Each row has a name. Each piece below is followed by the name of the row it came from, unless a question asks for something else. Each question is about the rows just above it. Places in a row count from 1.

V: [ -5.4 -27.2 -28.1  11.0  -0.8  28.9  11.4]
U: [-18.5  23.5 -12.2 -11.7  -4.3  -8.3 -41.9]
L: [  2.1   2.6  -4.7  -0.6 -12.9  32.4  -2.2]
S: [-60.8   9.8 -79.5 -29.5 -32.5  66.2  18.1]
B: [10.3  6.6 -9.8 -4.1 -5.3  8.7 19.2]
D: [ 18.2 -12.5 -23.1  14.0  11.2  -6.9  -8.5]
H: [-23.4  13.5 -28.0 -19.8 -38.9  81.3  22.6]
F: [ 28.8  11.4 -12.2  -4.3 -11.7  -8.3 -20.0]
[-12.2 -11.7  -4.3  -8.3] begins in row and place : U, 3
Row and place of [13.5] in the named rows: : H, 2
Which row holds [ 66.2 -32.5] read backwards? : S
Row and place where [28.9 11.4] starts: : V, 6
Row and place where [10.3  6.6] starts: : B, 1
Row and place where [ 6.6 -9.8 -4.1 -5.3  8.7 19.2] starts: : B, 2
[-23.4  13.5 -28.0 -19.8 -38.9  81.3] begins in row and place : H, 1

W: [ 18.8  -5.2  13.6 -48.1  20.3   5.8   2.3   0.0  24.3 -47.6  32.5  -4.7
   1.8  44.7  34.6 -14.6  -3.5 -25.7  -9.1 -35.5]
Q: [-27.0 -10.7  20.3 -48.1  13.6   5.8   2.3   0.0  24.3 -47.6  32.5  -4.7
   1.8  44.7  34.6 -37.8  -3.5 -25.7  -9.1 -35.5]
G: [ 25.6 -17.0 -64.0  19.5 -88.3  -6.3  13.2  21.8   3.6 -15.9 -53.1 -27.0
 -31.8 -25.5   1.4 -23.6  -1.4 -14.5 -45.5  -8.2]
q: [-27.0 -10.7  20.3 -48.1  13.6   5.8   2.3   0.0  24.3 -47.6  32.5  -4.7
   1.8  44.7  34.6 -37.8  -3.5 -25.7  -9.1 -35.5] : Q
What comes right after [-14.5] in the named rows? : [-45.5]
q: [ 18.8  -5.2  13.6 -48.1  20.3   5.8   2.3   0.0  24.3 -47.6  32.5  -4.7
   1.8  44.7  34.6 -14.6  -3.5 -25.7  -9.1 -35.5] : W

vumo: [-15.7 -31.5  -9.8   4.1]
vasok: [ 13.2 -21.9 -24.2 -61.3]
nefuv: [-59.3   5.9 -39.2  50.5]
rur: [ -0.5 -23.0   3.3   0.9]
batem: [  1.2  -0.9  28.5 -34.9]
nitu: [-83.3  -8.1  24.9  22.7]
fesup: [ 20.1 -31.6 -88.6  16.2]
Sevaf: [-15.2  -7.3  -4.0  -5.4]
fezi: [ 23.0  -2.8  -0.4 -77.0]
Rig: [ 20.1 -31.6 -88.6  45.5]
Right after [5.9] comes : [-39.2]
Where does [-21.9 -24.2] start? Give its row and place. : vasok, 2
[-4.0] is at row and place : Sevaf, 3

dimak: [ 30.1  63.1 -39.1  11.7]
zivif: [-10.7  -2.8  50.3   1.2]
Mubo: [ 29.9  87.2  62.2 -88.2]
Zetam: [-10.6  -2.8  50.2 -36.7]
Right after [-10.7] comes : [-2.8]
What comes right after [50.2] in the named rows? : [-36.7]
What comes right after [29.9] in the named rows? : [87.2]

